In the rows, zero is written as 128.
Rows, each with its class:
[137 131 131 128 144 131 129 127 136 138 109 126 125 124 173 121 142 155
 139 121 133 132 136 122 138 136 132 118 133 136 139 152 134 165 135 130
 149 140 125 126 137 135 135 161 128  97 153 131 143 118 124 128 125 114
 124 136 121 128 137 146 123 130 102 117 114 153 127 142 138 154 102 151
 136 145 131 121 112 146 140 125 120 127 125 127 128 135  85 131 114 107
 135 126 129 127 137 113 129 138 145 134 124 138 118 130 132 144 144 146
 122 141 133 135 112 124 142 118 114 108 127 122 130 127 129 130 141 130
 109 144 123 152 138 126 143 137 105 142 137 146 137 121 130 143 127 129
 126 132 144 132 110 139 129 120 132 123 127 127 152 135 137 131 120 127
 136 118 134 116 115 132 124 131 111 116 124 123 123 128 129 117 146 120
 133 129 130 131 137 115 127 158 131 128 117 152 121 120 143 121 141 124
 143 105 114 141 149 126 120 116 131 122  77 108 128 121 140 131 147 127
 135 122]
mokun
[109 153 125 198 131 145 116 147 149 128 108 164 114 130 202 121 131 145
 112  98 126 137 164 126 145 154 130 101 155 151 189 140 151  49 129 139
 194 146 119 122 121 123 117 141 122 102 138 100 124 172 139 105 138 135
 121  88 125 130 128 131 135 160  80 111 109 191 125 145 152 135 123 170
 134 158 156 112  84 180 156 123 141 101 118 169 121  78  95 154 118 163
 149 134 104 104 136 135 142 118 157 173 140  74 121 116 140 153 116 152
 159 142 138 139 121 129 101 140 177  80 120  96 117 126 121 137 103 129
 100 172 137 190 149 116 232 132  62 168 136 108 175  91 126 123 108 122
 147 149 132 153 110 138 117 122 113 151 115 108 147 138  46 161 126 111
 145 115 204 118  95 141 130 122 118  50 115 107 114 113 148 114 186 104
 117 107 116 139 141 132 149 122 125 141 144 150 140 129  95  91 147 125
 129 138 110 173 145 135 119 121 141 135   9  94 128 125 167 147 212 142
 127 142]
gita
[127 128 133 106 126 119 130 128 126 123 127 115 141 133  61 141 124 141
 129 120 127 123 111 136 107 122 117 129 133 103 109 116 107 131 130 115
 117 114 137 141 124 125 127 122 116 143 115 125 112 122 128 118 121 130
 131 146 146 132 127 109 128 139 140 142 110 115 136 118 165 114 128 120
 118 116 123 119 136 116 116 126 129 143 116 118 135 129 135 122 128 135
 125 122 125 138 114 146 130 123 117 115 110 109 140 116 131 138 119 124
 118 118 136 120 137 125 117 135 159 134 129 133 131 128 124 109 101 131
 117 109 136  86 130 129 140 125 129 104 129 126 120 168 115 132 114 121
 124 155 120 120 135 128 132 130 137 126 131 140 116 119 136 136 120 149
 114 118 119 139 139 124 114 129 141 147 125 136 131 117 108 135  80 150
 132 126 141 122 124 137 126 129 137 132 117 127 130 111 136 150 132 110
 146 133 120 118 124 124 144 127 113 128 174 119 119 121 110 122 129 136
 122 130]
mokun
[ 96 153 123 175 157 107 109 111 139 152  94 155 135 140 108 121 142 132
 103 146 117 132 139 146 157 112  87 107 168 136 118 123 124 225 122 140
 142 121 107 131 123 143 104 130 131 124 101  72  97  97 116 117 115 131
 127 126 153 126 138 112 143 117 150 120 132 160 146 133 190 135  92 147
 122 152 104  89 136 177 143 135 144 134 103 136 103 137  69 121 124 174
 126 142 128 123 142 133 131 131  97 141 111  90 144 113 112 159 115 147
 105 128 161 118 139 129 125 128 184 127 114  97 118 138 165  93  91 141
 123 140 143  86 136 111 129 127 128  67 137 125 100 139 126 137  83 124
 107 169 135 136 156 143 134 120 149 120 105 136  76  80  91 154 106 194
 138 125 107 138 116 129 117 120 158 108 124 103 135  90 105 121  41 115
 143 115 164 138 144 139 144  89 130 132 120 176 146 121 121 142 173 109
 140 110 116 149 128 141 162 136 106 127  90 158 143 114 141 105 181 148
 124 139]
gita
[131 130 120 134 146 125 129 137 148 135  99 144 115 112 222 119 137 174
 134 105 122 142 148 127 119 136 120 131 128 119 154 157 117 111 130 152
 181 140 104 120 140 126 129 136 116 137 162 139 116 128 131 122 124 125
 133 128 132 119 141 129 130 136  91 110 118 161 139 131 160 148 112 147
 133 149 154 119 112 143 142 115 103 126 115 154 123 170  78 145 118 166
 133 112 147 116 135 115 127 142 146 131 111 116 113 122 156 159 158 142
 159 135 143 122 120 128 117 107 117 100 127 133 120 121 115 121 134 132
 102 138 129 119 135 128 152 152  92 138 140 138 145 149 129 145 133 136
 148 143 136 135 100 141 113 124 147 137 123 139 123 135 128 141 118 146
 157 124 146 126  94 138 137 109 112  71 125 108 126 101 113 119 159 126
 141 115 126 132 138  94 138 161 137 140 118 143 134 125 124 114 149 117
 143 109  91 153 138 105 127 139 125 122  52  97 115 108 119 124 172 136
 134 129]
mokun
[140 131 127 103 140 125 127 129 137 130 116  98 121 111  86 133 137 174
 137 115 126 140 140 123 120 137 124 123 119 105 133 151 118 156 135 120
 140 118 117 132 137 130 129 128 114 114 139 138 132 127 120 115 121 118
 134 146 138 146 136 130 131 150 125 132  92 134 138 149 173 126 128 152
 124 137 120 116 126 129 128 119 114 148 118 114 135 160  82 133 119 148
 130 114 134 140 122 126 127 122 143 121 111 123 104 132 137 152 141 137
 120 130 160 125 129 123 132 122 120 113 131 142 143 125 119 115 122 129
 113 138 133 122 139 128 164 128 109 106 140 146 139 149 130 147 133 131
 130 144 127 121 113 132 132 128 141 121 134 134 128 132 149 130 124 145
 126 115 115 123 126 124 133 136 132 130 125 122 134 127 106 138 125 127
 140 119 132 134 135 120 126 170 139 125 106 131 134 114 157 140 144 120
 163 106 105 133 138 110 131 127 111 121 149 118 115 111 122 124 121 124
 125 133]
mokun
[120 137 126 144 114 122 131 127 126 142 128 134 137 132  87 143 128 126
 125 126 129 112 133 139 133 135 133 134 148 118 119 118 139 110 123 128
 128 128 128 135 122 128 116 117 122 134 102 110 149 139 123 118 126 141
 127 117 127 121 129 120 132 131 139 138 132 119 130 129 138 134 134 127
 117 124 125 106 141 141 143 134 139 126 124 134 126 108 152 112 133 133
 128 147 128 125 130 146 134 119 119 132 147 117 146 117 129 119 111 128
 129 119 123 130 132 126 111 134 172 134 121 109 130 139 139 118 105 125
 131 120 139 111 132 123 151 113 140 135 123 127 121 123 121 121 110 132
 122 150 123 129 141 120 127 126 126 130 117 117 130 114 111 144 133 150
 115 133 138 133 129 128 108 129 153 140 122 136 130 116 129 124  85 114
 126 122 131 129 134 148 134 100 141 140 130 137 144 134 130 127 132 126
 128 135 136 122 130 143 128 113 138 140  89 130 129 137 137 122 138 135
 125 130]
mokun
[114 134 130 145 114 123 129 129 132 137 119 145 133 129 148 142 131 147
 124 110 121 121 136 134 130 137 134 129 156 121 115 127 138 105 127 131
 148 132 127 129 132 129 118 119 126 131 122 110 120 144 115 120 132 139
 121 121 127 120 128 121 140 130 122 108 133 136 134 134 140 141 128 134
 119 130 153 103 130 161 150 132 139 123 120 145 121 118 143 114 128 137
 138 146 144 125 136 150 135 126 124 132 144 114 144 115 136 118 119 129
 144 119 127 133 125 132 108 131 169 123 125 111 134 136 136 115 109 126
 127 118 130 123 135 119 156 123 128 147 129 125 122 124 121 124 107 125
 130 148 122 133 135 126 120 119 126 129 111 125 141 144  97 154 129 157
 128 128 154 129 115 135 113 118 142 108 111 128 132 100 133 119 106 111
 121 124 129 130 149 122 140 107 146 143 137 154 144 133 130 110 130 129
 127 126 126 130 135 138 129 120 140 138  43 117 129 148 139 120 155 139
 151 133]
mokun
[122 131 119 130 115 122 127 120 128 148 128 135 127 133  92 132 120 143
 118 119 117 129 144 131 110 124 112 139 139  97 122 122 112  80 126 138
 128 116 121 139 121 122 124 123 113 168 114 120 102 137 127 115 118 142
 124 120 136 123 126 115 137 135 137 131 118 117 137 122 166 110 140 110
 115 126 140 112 151 120 132 136 133 143 115 128 133 145 143 128 130 179
 123 130 140 132 120 142 135 124 115 122 126  95 141 108 149 141 121 135
 146 109 139 114 139 124 105 133 165 131 133 129 129 127 125 112  94 124
 119  95 149  76 123 125 146 134 131 102 134 105 121 160 111 129 116 130
 130 146 120 130 139 123 126 132 132 126 133 136 113 120 109 139 126 167
 125 128 130 140 123 132 125 121 149 106 123 128 136 108 110 132  84 133
 141 120 146 124 134 133 141 110 158 129 124 122 148 135 121 132 135 125
 138 140 115 120 129 129 144 133 121 133 125 137 114 113 120 117 149 142
 121 136]
mokun
[136  87 114 141  88 100 171 166 133 149 119 199 139 138 205 155 139 135
 132  68 121 109 164 140  63 149 153 181 167  79  81 113 126   4 128 158
 147 134 172 148 117 136 125  90 103 180  99 120 156 177 126 117 126 162
 122 164 103 107 139 109 142 112 137 132 176  96 159 102 160 189 170  60
  87 103 191  91 164 104  89 150 146 147 119 130 153 132 252 115 139  82
 103 156 163  98 144 137 133 135 117 122 185 146 236  73 181  82 115 119
 177 102  87 142 133 104  67 108 216 119 116 114 136 155 128 110 107 109
 147  43 130  25 126 130  72  73 166 179 122 109  75 187 103 111 119 130
 114 157 126 114 145  94 102 128 160  92 141  93 144  95  88 153 118 187
  95 156 169 152 115 125  54  99 193  85 108 151 131  45 123 117  58 105
 152 117 147 120 139 146 143  63 195 171 163 141 148 176  91 133  99 107
  94 128 116  96 113 154 132  97 159 146   4  71 122 132 106  99 165 152
 138 114]
gita
[129 132 128 141 130 133 127 164 141 132 117 120 118 130 150 126 149 162
 131 126 127 128 145 136 138 147 148 114 135 133 145 156 146 160 137 132
 157 141 118 118 139 139 127 132 128  97 147 121 142 129 122 117 129 118
 122 130 126 130 137 141 135 131 112 119 116 150 138 145 138 154 109 158
 130 144 119 115 110 154 148 127 129 118 128 123 133 128  87 133 124 121
 139 127 135 120 151 115 131 132 145 139 126 137 118 125 128 148 143 133
 123 136 133 134 137 123 141 123 134 113 129 121 131 132 137 135 134 131
 117 152 137 164 146 124 158 123 107 139 129 150 135 109 131 146 129 123
 129 136 131 131 117 138 126 125 133 125 121 118 146 133 127 135 129 133
 127 116 135 118 118 131 121 133 127 122 136 119 127 128 133 121 150 120
 132 122 120 139 166 123 127 145 138 137 121 146 129 119 150 116 143 135
 148 103 114 141 136 124 125 117 130 125  68 123 134 125 138 130 145 120
 132 130]
mokun
[117 131 129 142 120 123 125 139 129 139 113 161 140 132 175 146 119 152
 124 108 130 119 114 139 129 129 132 137 160 127 138 116 126  76 124 125
 153 126 135 133 120 118 117 126 118 158 108 111 100 136 132 120 123 139
 126 121 132 115 133 112 139 127 112 132 134 137 132 121 155 146 119 113
 118 129 152 104 128 132 136 128 129 128 114 144 120 118 154 123 134 140
 136 129 140 119 129 152 132 125 120 126 140  90 155 111 139 128 118 119
 144 114 125 131 126 131  79 121 174 126 118 113 128 127 130 110  97 115
 125 105 134  89 122 122 143 145 130 151 133 125 115 151 120 118 103 137
 132 159 126 139 133 133 119 119 132 126 113 134 122 114 105 158 117 156
 136 139 149 134 116 128 112 109 131 107 119 121 134  74 115 120  82 120
 143 131 148 126 136 128 137 109 146 141 132 155 145 142 105 124 131 107
 122 124 111 130 126 135 134 123 131 142  56 103 116 135 124 125 166 148
 128 135]
mokun
[137 133 132 108 144 125 128 132 126 135 111  99 129 119  93 133 133 169
 133 115 124 139 121 125 128 129 125 123 122 110 122 141 105 158 135 114
 135 117 127 139 127 128 134 140 117 126 126 132 120 114 125 119 117 118
 133 153 143 131 136 127 127 139 118 142  95 140 134 125 183 129 117 140
 129 130 127 116 125 119 117 116 116 148 112 113 126 148  93 134 123 133
 130 111 136 138 119 136 122 142 137 118 106 124 113 128 131 159 136 127
 114 126 140 123 124 122 123 120 126 107 138 146 157 124 117 110 133 119
 118 129 127  95 130 128 148 138 124 117 139 162 133 164 120 148 128 126
 132 150 125 123 134 133 129 128 142 121 137 151 122 125 159 132 118 131
 128 118 115 121 124 120 126 128 122 137 131 123 136 120 107 134 106 133
 135 128 140 119 133 119 123 164 140 132  97 124 136 116 149 158 144 111
 150 116 105 127 132 113 131 131 109 120 162 105 111 110 106 127 122 123
 123 121]
mokun
